The same points and some others measured another way (B), then each row and its match in B
B:
0: [ -82  -69  -58  310  -37  -89  -98  101 -163  221 -315  215  223   81
 -130   72  -63 -250   17   20  106  195 -303  255  103   20  -79   23
  -51   19 -211]
1: [ 500 -189  -12  -58 -260  123   19  200  231   28  123 -272 -198    4
  -21  -18 -142  -41   69 -143 -355  -62    4   76 -111  131   46  -86
 -218  -20   60]
2: [-112  -83  -97 -142  182 -164 -245 -243 -209 -331 -238  380  253 -272
   -4 -132  320 -148  -48   23  279   44  -11 -302  -90 -336 -377  520
  141 -190  221]
3: [ 456  -26  175  -90  -28   66 -120  114  437   51  422 -429 -562   12
 -190   -4   74 -115 -115   61 -370 -193  255  177   61  415  348 -370
 -212  100  -92]
4: [ 519  -17   47 -115 -460   48  354  221  422  114  217 -488 -376  160
   78   52 -211  103  210 -116 -535  -91  -27  354 -236  416  271 -280
 -237  159 -162]
5: [ 239  -33   98  -77 -168 -103   59  151  331   26  241 -171 -289   46
   52  -47   40   61  116   -6 -265 -123  -10  111  -56  180   90  -55
  -45  201 -114]
6: [ -52 -157  241  165  -55 -170 -209 -469  214  184  258   -5  353   65
 -264   59  366   35 -211  112  242 -407 -169    8  148  -37   64 -152
  153 -141 -112]
7: [  83 -155  -54  -23  -78  -40 -105  -54 -100  -98 -188  145  241 -165
  -51  -92   66  -42   12 -132   61   15 -131 -110 -104 -263 -206  276
   21 -146  159]
8: [ 167  -27   20  -82 -104  -55   22 -187  104  -74   27  -59   12   37
  -20   57  110 -103   -4   39  -56 -100   12   55 -111  117  -28   52
  -56 -119  -42]
9: [-300 -154   11  238  515 -157 -692 -210 -315  -51 -229  532  322 -258
 -355  -95  434 -427 -331  190  543   76  -50 -215  346 -325 -284  293
  150 -185   85]
10: [ 369 -159  -80  123  -84   42 -123  376  169  144   -2 -198 -302  -93
 -133  -73  -80 -165   44  -33 -233  159 -102  267   31  257  108 -162
 -203  152  -26]
11: [ 384 -224   38  -49 -220    7  -70  -71  281   23  186 -326  -16 -215
 -182 -123  147  127  -51 -106 -133 -187  -78   49 -125   53  127 -126
  -47  -77  164]
12: [  10   72   25 -215 -102 -146   77 -307  -10 -190 -110  -69  164 -282
 -138  -98  226  134  -47 -102   71  -38  -13    8 -282 -100   73  116
   83 -157  133]
13: [ 234  -15  134 -144 -261  -57  125   14  259   -2  170 -280 -101 -148
 -100 -113   45  239   29 -178 -231 -158  -25   74 -190    6  223 -110
  -17   51   50]
14: [-142  181   50  161  -75 -226  144  101   53  191 -124   92  -86  260
   22  136  -30 -155  144  144  -50  123 -186  415   39  307   73  -74
  -28  244 -452]
15: [-255  359  227 -264  269 -224  -60  248    3 -295  102  366 -448   24
  151 -103   78 -117   65   30 -159   11  332 -208   63 -157  -63  344
   72  300 -180]
16: [ 198 -242 -214  222 -335   12  111 -105 -107  155 -344   84  424  241
   73  197 -139 -233  155  -12   35  106 -418  235 -116  103 -275  133
 -129 -207 -120]
17: [ -67   48   72    6 -170 -153  131   64   16   12  -58  197   87  184
  146   40  -60   -5  166  -60  -87  -39 -144   22  -57  -98 -145  208
   28   90 -190]
18: [ -41  175  148   19  121  -70  -89  -14    4   16    3   83 -171  139
 -126  102   36 -281  -96   93  -68   -5  148  125  105  156  108  -55
  -94   24 -254]
19: [-101   98  231  154  160 -104 -186 -458   87  125  156  101   78  420
 -195  322  232 -423 -240  339  147 -259  117  146  257  320   57 -179
  -48 -174 -427]
20: [-106  100  -46 -132   90 -253   -2 -388  -18 -204 -130  140   65  -10
   19   58  357 -181    0  239  196    3   -1   87 -135  180 -136  221
   93  -94 -117]
21: [-131  -53  -30 -143  182 -227 -231   10  -83 -288  -81  422   13 -191
  121 -175  272  -93   59   47  156   25    2 -303  -10 -298 -376  533
  168   61  113]
22: [ -71   54 -115  274   -8  -89    5  -54 -173  181 -367  195  157  310
  -47  262  -60 -456   36  191  101  223 -221  397   81  310 -105   -1
 -144  -45 -395]
23: [-126  193   62   97 -228 -191  263  236  -13  174 -199   73   -3  121
   29   23 -174   60  196 -106 -142  167 -239  347  -88   57  118  -15
  -17  253 -320]
24: [-784  659  214 -245  299 -485  160 -368 -333 -302 -335  498  118  -84
  -45   -2  320  -14  -41  110  310  134  141   46 -131 -175   63  347
  296   82 -325]
25: [-445   54   88  186  154 -261 -219  149 -279   52 -282  544  301 -154
 -105 -155   91  -23   -1  -95  265  138 -236  -84  145 -482 -181  337
  202  135  -76]
26: [ -42  198  194  147 -209  -47  182   44    6  274  -99 -128   62  116
 -253  106 -181    3  -36 -147 -147   16 -108  380  -15   97  362 -306
 -100   47 -299]
27: [ 183  117   47   85 -108  -35  111  175  155  169   -1 -192 -309  188
  -80  120 -112 -209   51   80 -258   94   -8  433    1  449  240 -264
 -201  162 -340]
28: [ 361 -361  204  127   38   29 -460  202  418  146  510  -99 -265  -14
 -152 -117  154  -76 -129   24 -149 -338   39 -167  304  -18    0 -124
  -43  124   58]
29: [ 214  -19  131   53 -381  -20  236   41  225  201  111 -197   23  227
   -8   98 -165   89  116 -138 -270 -162 -154  230  -91  119  156 -175
 -108   52 -208]
30: [ -89  248   43  -43   12 -101   81  -69 -129  -34 -246   11  -12  -72
 -188   27   23 -133  -53  -25  -17  156   39  251 -119  101  192  -43
  -57  -34 -156]
31: [ 565 -291   61  -20 -298   56  -65  335  464  144  348 -463 -317 -237
 -140 -214   -8  219   56 -197 -377 -153  -89  117  -78  110  244 -253
 -119  181  161]
32: [ 102 -238 -205  113 -267 -158   56 -198  -20   74 -299   -1  415 -139
  -33  -27  161   39  114   -5  186   92 -463  219 -213   32 -177  142
   56 -110   53]
33: [ 309   54  157   17  -97   73  -20  -55  223  145  146 -424 -233  -37
 -357   57   17 -102 -183  -18 -222  -85  126  330  -20  356  442 -457
 -206  -69 -123]
34: [ -97 -151   30   18    1 -221 -173 -455   12  -58  -40  146  406 -152
 -142  -50  412   12 -106   88  332 -172 -192  -83  -47 -151 -162  189
  189 -188   71]
35: [-220  131  -13  144  133 -172  -76 -318 -195   33 -297  230  219  141
 -145  184  177 -375 -100  228  255  118  -91  254   48  193  -57   46
   -3 -135 -294]
36: [ 320  108  129 -183 -346   62  298  299  210   -1  108 -246 -301   87
   67  -13 -296  114  162 -268 -510  -53   85  122 -202   59  206  -84
 -186  128  -85]
37: [ 148 -318  -47  380  308   41 -627  256  -16  181    1  288 -118  100
 -169   30   85 -604 -152  228  110   75  -59   -2  465   84 -254   46
 -140   33 -108]
38: [-106  153  129 -184   99 -222  -31  -94   91 -206   94  186 -169   42
   92  -17  215  -81   36  117  -13  -97  134  -93  -28   12  -94  236
   90   94 -132]
39: [ 134 -139   13   -8 -133 -151  -36  138  195    1   88   17  -64  -71
   63 -117  110   77  129  -32  -84  -51 -160   17  -51  -26  -87  133
   47  159    6]
40: [ -46  -91   49  -78   34 -248 -148  302  142 -132  113  293 -162 -124
  183 -229  153   89  176  -27  -48  -36  -91 -217   32 -267 -259  395
  161  315   34]
41: [ 192  109   34 -231  -74  -99  125   84  208 -168  118  -58 -365   97
  161   13   30  -88  139   57 -274  -27  145   58 -141  225  -11  117
  -89  129 -129]
42: [ 117   20   73  -51 -275  -11  178  159   41   25  -46   -6   22   74
   44   -7 -193   62  134 -219 -242  -24  -78   53 -139 -111   17   82
  -78   34  -65]
43: [  16 -202 -133  108 -106 -214  -51 -211   35   20 -143  144  287    8
   41   19  250  -90   93  141  208    6 -340  115  -70   74 -261  208
   95  -47  -51]
44: [ 122   30   31   -8 -292 -105  229  419  148   87  -16   -9 -195   66
  159  -78 -211  135  280 -177 -324   77 -179  178 -123    0   30   74
  -51  320 -158]
45: [ -64  -78  203  -25   45 -230 -236  522  204   -7  234  181 -263 -336
   -6 -405  111  289   96 -203 -118  -65  -78 -215  117 -429   -9  215
  190  454  112]
46: [ 442 -103   13 -236 -184  122  -14   92  141 -151   63 -311 -176 -343
 -161 -188  -13   95  -34 -270 -289  -48  122  -63 -252  -77  148  -25
 -138 -117  303]
47: [ 386 -223  -16   54 -289    7   22  107  283  123  128 -232  -75   30
  -18  -10  -22   16   90  -57 -218  -93 -174  171  -78  177   37 -111
 -117   54  -13]
48: [-205  187   90   20  223 -150 -161  325 -128  -63 -134  358 -225  -17
  -15  -72   -9 -226   26   17  -43  187   83   -8  137 -113  -67  219
    5  235 -186]
49: [ 129 -194  -50    1  184  -52 -367 -157   -1 -131  -17  137   33 -154
 -128  -51  292 -278 -138  131  158  -36   28 -135   72  -27 -205  188
   -1 -149  118]
50: [-199  259  255   47  110 -211  -32  262  114   97  135  163 -338  178
  -17   16   -6 -112   35   80 -150   -4   91  154  188   95  147  -50
   10  351 -396]
51: [ 340  -51   32   93  -16   98 -146  258  142  138   54 -226 -327  -14
 -230    8  -87 -255  -79   -6 -251   83   71  265   84  296  223 -275
 -250   62 -113]
52: [ 174  124  275   50   66  -33 -144  -43  317  187  324 -365 -387    5
 -396   49  152 -125 -243  112 -178 -165  202  329  148  409  510 -529
 -137   91 -245]
53: [ -61   66  162   66  176  -91 -249   62    6   38   40  105 -116  -77
 -229  -49  116 -169 -149   28   11  -20   87   30  162  -36  113  -48
  -15   58 -106]
54: [ -93 -299   31  264   28 -107 -376  -94 -103  149 -123  223  471 -271
 -304 -159  233    8 -158  -98  323  -61 -329 -102  137 -396 -136  115
  147 -114  155]
55: [ 480 -243  -36  -96  -56   75 -207  -52  235  -81  163 -277 -180 -193
 -159  -84  168 -117 -100    3 -142 -108   82   -5  -73  168   42  -70
 -139 -135  194]
56: [ -24    6  119    1 -214 -226  136    7  220   75  124   38   11  137
  107    0   80  135  163    4  -77 -144 -196  107  -60   29  -22   65
   93  188 -201]
57: [ 173 -199 -170   59 -183 -102   18  107   39   -3 -159  102   82   50
  151   -7    7 -114  202   19  -37   99 -281  100 -101   56 -277  241
  -33   50  -36]
58: [  21    6   -1 -230  -40 -145  -18 -277  -24 -239 -112  -28  168 -405
 -147 -184  293  149  -67 -111  111  -26  -15  -79 -275 -189   11  189
  124 -156  238]
59: [ 262 -132   68  -76  -70   54 -148  -35   96  -69   89  -74  -12 -103
 -132  -59   58  -67  -85 -110 -113 -132   64 -107  -38  -92   -6   46
  -79 -134  129]
60: [ 242 -236   -4  144   56   27 -360  126   69  117   -9 -164  -31 -406
 -410 -203  161  -61 -192  -95   30   53 -105  111   75  -35  164 -168
  -62  -31  196]
61: [  42  -80   19  136   85  -51 -252  230  -26   82  -82  104  -63 -161
 -190 -110   34 -159  -59  -45   -3  105  -78   73  122  -69   18   18
  -39   85  -11]
62: [-231  176  452 -307  113 -325 -115  372  339 -212  536  222 -447 -222
  113 -394  215  435   83 -177 -222 -322  223 -431   87 -500   70  291
  300  521   25]
63: [ 125  -53   34    5  183 -120 -264  -36  163  -39  119   -8 -259  -62
 -132  -24  280 -258  -98  220   17  -26   89   91  101  251   17  -24
  -36   64  -89]
64: [ 688 -336  -16  -66 -234  116 -120  363  470   51  354 -471 -450 -203
  -87 -193  -13   67   55 -129 -428 -112   14   75  -71  212  157 -196
 -205  130  199]
65: [   8   47  199  134  199  -73 -288   76  138  122  202   70 -264  145
 -180   66  115 -306 -150  176  -49  -93  124   91  294  182  106 -145
  -71  119 -260]
66: [ 101 -226    5  197  185    1 -477 -239  -73   88  -89   -9  234 -305
 -488  -69  308 -249 -341   57  280   -9  -70   42  150  -39   60 -118
  -22 -263  142]
67: [ 307 -201  -63 -134 -266   14   28  331   78 -101  -63  -71  -22 -328
   29 -265  -93  219  161 -353 -236   50 -142 -116 -231 -306  -80  219
  -29   62  302]
68: [-153  123  255  -91  -57 -217   46  747  162  -37  229  414 -411  148
  368 -211 -220  187  343 -214 -379  -49    0 -253  123 -414 -195  405
   98  601 -193]
69: [-177  407   76 -307   27 -203  259 -185  -81 -311 -149  187 -150  149
  163  115   56 -152  106   77  -97   56  213   53 -223  112  -46  275
    2   10 -250]
70: [  98   54   53    1  -15   43  -89  477  -88    9 -144   50 -206 -219
 -153 -177 -213  -43   17 -278 -248  199   37   43   -2 -205  111   41
 -125  140   49]
71: [-507  120   98   62  226 -299 -225   13 -334  -80 -344  514  330 -396
 -208 -250  232   69  -85 -138  354  165 -167 -139   51 -563 -105  372
  273   72   61]

[-252 -351   79  -55  129   15 -351  134  129 -385  138  -17 -172 -114
  114  -49   97 -425  143  -69 -271   -2  205 -253   58] -> 52
[ 212  -25   76  -16  -41   20   20  174  161 -258  -16  206 -127   49
  -49 -102   68   66   58 -254   68   61  -73  -74 -195] -> 11
[-304  -25  -29   77   -7  -44   55   77  -39    2   48  -94  -33  -57
  150   78 -164  -27   -4  208 -113  -99    8  158   57] -> 18
[-184 -172 -170 -215 -320  117  176   13 -300  -18  200   -7  200   11
  265  188  -28  256 -192  233  105 -323  110  -63 -238] -> 68
[ 131 -119  221  -87 -186 -168    4  172  -74 -106  -53  114  -54   75
   77   37  119 -177  -99  -63 -227    3  -73  -92   -6] -> 27
[-100  137   57   98 -159 -119  264   46  -87  197  -58  -72  -53  125
   17   67 -242   40  -76  200 -113   50 -226  164  198] -> 51
[ -73  -26 -121 -147  -33  111  -59   89   32   25  -20  -22   41    6
   53   96 -202  -38  -11   74   43  -91  -85   49  -23] -> 39
[-367 -184   58  112   72  -71  -53 -332  291 -417  208   73  -94 -121
 -156 -191 -109   48  -60  -74  121 -176  334  250 -101] -> 24
[  65  155  -11   18  -77    8  202   65   87   41  -74   72  -16   81
  -58    1 -202  196  -28   -4  139   14 -191  184  -40] -> 7
[  60  -70  163   67  -77 -163    0  127   34 -149  -34  114 -137   20
   13  -53   36 -135  -22  -97 -192   16  -48   29  -31] -> 35
[  64  -42  -46 -174 -119   28  -31   65    1  -15  -60   90   68   24
   30   79 -105   -8 -104   -7   45 -137  -76   83 -127] -> 42
[-233  -28 -102   86 -135   20  124 -477  192  -12  156  -27 -110  137
 -360 -161 -469   74 -107   26  159  -40   18  196  132] -> 71
[  91 -159 -126 -104 -167   39  -93   46  -35 -132   44  150    7  -18
   44   -3  -53   -6  -94  -83   17 -213   31   35 -306] -> 56
[ -24   60  -18   28   19   -9   64  221   68  -76  -62   69  -21  -55
  113   33  -64  101   29    6   37  -62  -80  173 -139] -> 8
[ 178 -145  175 -254  -95  -16  -61  240   30 -280  -41  207   67   -7
  135   65  250  -24  -70 -170    2  -70   18 -147 -208] -> 36
[ 120 -140 -148 -170 -140   31 -198   75  -47   -5  -53  105   37  -13
   47   60 -131 -167 -108  -44  -62 -224  -44   67 -223] -> 29
[ 213  -75  195 -106 -196 -186  -48  238 -128   41 -153   96  -48  106
   85   88   49 -299 -111  -25 -329   21 -195  -64   58] -> 22
[  52 -237   71 -113 -245  -13  -29 -164   28 -205  149  116 -104  149
 -154 -112  -34 -115 -100 -145  -44  -18   53 -218  -27] -> 25
[-199   29   92   72 -217 -115  332  -47 -112   20   95  -29   -8  101
   55   48 -112  190 -115  185  -26  -36  -38   88   84] -> 48
[ 236  125   46 -109 -189  -47  170  225  -74  133 -169  106   48  123
   59  119  -79   85 -103   11    7   -3 -290   82  -60] -> 57
[ 452    1   87 -270 -157  -57 -136  362  -58   89 -283  178   30  106
   62  132   27 -263  -87 -142 -167    5 -324  -60  -81] -> 16
[   8   66  152  -27  119   29   53  399  155 -199  -77   56  -79  -19
  149   33  101   37  169  -73    2  157 -133  -92   11] -> 55
[  52 -105  241  -50 -181  -74  127  539 -268  -68   11  -19 -114  123
  344  138  275 -168  103   83 -401  203 -183 -470  151] -> 37
[ -38  -31   51  -74   85   72  -26  291  119 -214  -12   57  -41  -48
  144   36   57   12  120  -63   20   33  -34  -80  -73] -> 59
[ 205  -57   24 -144  -39   28 -135  240   71  -96 -114  135  -44   31
   26   24  -11 -159   19 -148  -57    0 -139  -68 -105] -> 43
[-143   58   46  180  -59  -74  248  205  -40 -104   66   19  -85  -21
  170    0  -16  212   42   94  -40  -14  -32  108  -88] -> 3
[  15  -75  225  -15  -44 -142    3  -36  178 -213  -12  119 -108   54
 -119  -85    3 -102  -59 -147  -53   40    1   32   54] -> 30
[ -17  -33  197  -33  114   37   22  441  117 -302   -9   59 -109  -33
  207   23  217  -18  193  -98  -76  174  -59 -224    1] -> 49
[ -82 -193  202 -267  173  143 -153  429  169 -469   48   65    4  -96
  270   82  346  -81  189 -135   12   88  104 -389  -42] -> 21
[-169 -175    1   63 -263  -95  134  -58 -173 -119  188   35  -36   19
  102   -3  -27   63 -135  100 -110 -183  114   16 -132] -> 50
[ -40 -153 -101  -75  157  149 -302  132  259 -297   26   79 -120 -100
   -8  -77  -68 -190  157 -184   20  -25   60  -63 -143] -> 34
